Here is a tiny trained network, its code and every weight. The questions are about switching its units off for an input and a class, where a switched-off unit gives its printed mean instead of its output.

import numpy as np


def w(rows, s, z=0):
    codes = np.array(rows[::2]) - 128.0
    scale = np.full(codes.shape[1], s)
    scale[-1] = z or s
    return codes * scale


def f(y):
    return np.maximum(y, 0)


def log_softmax(a):
    a = a - a.max(-1, keepdims=True)
    return a - np.log(np.exp(a).sum(-1, keepdims=True))


def net(x, mask):
    res = np.array(x, float).reshape(1, 6) / 4 @ E
    y = f(res @ A[0][:, :-1].T + A[0][:, -1])
    res = res + np.where(mask, y, B[0][:, -1]) @ B[0][:, :-1]
    return log_softmax(res[-1] @ U[:, :-1].T + U[:, -1])


A, B = {}, {}
E = w([
[114,99,152,85,137,151,165,169,164],'x0',
[135,83,149,115,150,130,147,124,139],'x1',
[215,153,92,97,159,123,179,152,68],'x2',
[44,104,151,173,94,137,96,102,203],'x3',
[134,127,154,116,128,118,139,132,139],'x4',
[63,42,107,123,101,2,80,189,109],'x5',
],0.0083)
A[0] = w([
[34,55,144,146,2,62,67,135,192,98],'N1',
[223,197,165,138,160,175,185,135,92,121],'N2',
[242,170,103,59,113,194,150,138,78,98],'N3',
[115,177,179,135,86,255,166,46,184,223],'N4',
[139,170,183,183,144,146,120,85,164,241],'N5',
[148,95,83,58,113,33,97,195,71,254],'N6',
[208,153,61,86,203,142,191,115,82,169],'N7',
],0.0055,0.0039)
B[0] = w([
[90,180,109,241,157,98,240,182,205,230],'N1',
[37,165,87,105,195,78,211,80,159,222],'N2',
[154,215,56,149,225,77,91,29,198,220],'N3',
[155,70,135,106,49,193,86,144,20,254],'N4',
[145,87,179,95,113,163,72,131,66,209],'N5',
[236,73,165,135,69,254,95,171,70,232],'N6',
[78,231,37,99,56,107,122,17,158,236],'N7',
],0.0064,0.0076)
U = w([
[159,117,125,31,129,121,103,107,77,222],'0',
[164,84,187,199,91,150,105,179,117,152],'1',
[76,183,90,166,236,3,159,105,253,3],'2',
],0.0069,0.0038)

Each question gives the input, the list of numbers given to net, and the class t.
The units are the neurons (one row each of A and B). Each row of codes is followed by its name. A weight is (code - 128) times the scale printed after its matrix; where a second scale follows, it is the last column's (A, B and U).
mask holds one flag per neuron, in row order. A switched-off neuron (its flag False) gives its mean, the last column of its row in B, instead of its output. The means were averaged over made-up inputs and are rounded, as every weight is.
A unit's drop is (log p(t) with every unit on - log p(t) with that unit switched off) / (log p(t) with every unit on - log p(t) with every unit switched off).
The circuit of an input: a set's keep is (log p(t) with only the set's units on - log p(t) with every unit switched off) / (log p(t) with every unit on - log p(t) with every unit switched off). Starting from all 7 units, units are removed one at a time, each time the one whose removal leaves the highest keep (on an exact tie, the one counted first), for as long as the keep stays at least 0.8.
circuit, biggest first: the units of the circuit, biggest drop first
top k neurons: the k neurons with the biggest drops, biggest first
drop when u is switched off: that unit's drop, to one decimal
input [-4,4,1,-7,2,-3], class 2: circuit, biggest first => [N3, N2]
input [-4,-6,8,-4,6,-6], class 2: circuit, biggest first => [N3]
input [-4,7,7,-7,-1,-2], class 2: circuit, biggest first => [N3, N2]
input [3,6,4,-5,-5,-7], class 2: top 2 neurons => [N3, N2]
input [5,8,-4,-5,0,6], class 1: circuit, biggest first => [N6, N7, N1]
input [3,6,4,6,-2,8], class 1: circuit, biggest first => [N6, N3]
input [4,4,6,-1,6,-4], class 2: top 3 neurons => [N3, N2, N6]
input [1,6,6,-1,5,-2], class 2: top 3 neurons => [N3, N2, N4]
input [-6,4,3,0,3,-5], class 2: top 3 neurons => [N6, N2, N3]
input [2,-1,7,-6,0,-1], class 2: top 3 neurons => [N3, N2, N4]
input [-7,5,7,-3,1,-5], class 2: top 2 neurons => [N3, N2]
input [1,2,-6,-7,-3,3], class 1: drop when N7 is switched off => 0.3
input [-3,-4,8,6,-2,7], class 1: drop when N2 is switched off => 0.1
input [4,-5,5,-6,2,-5], class 2: drop when N3 is switched off => 0.2
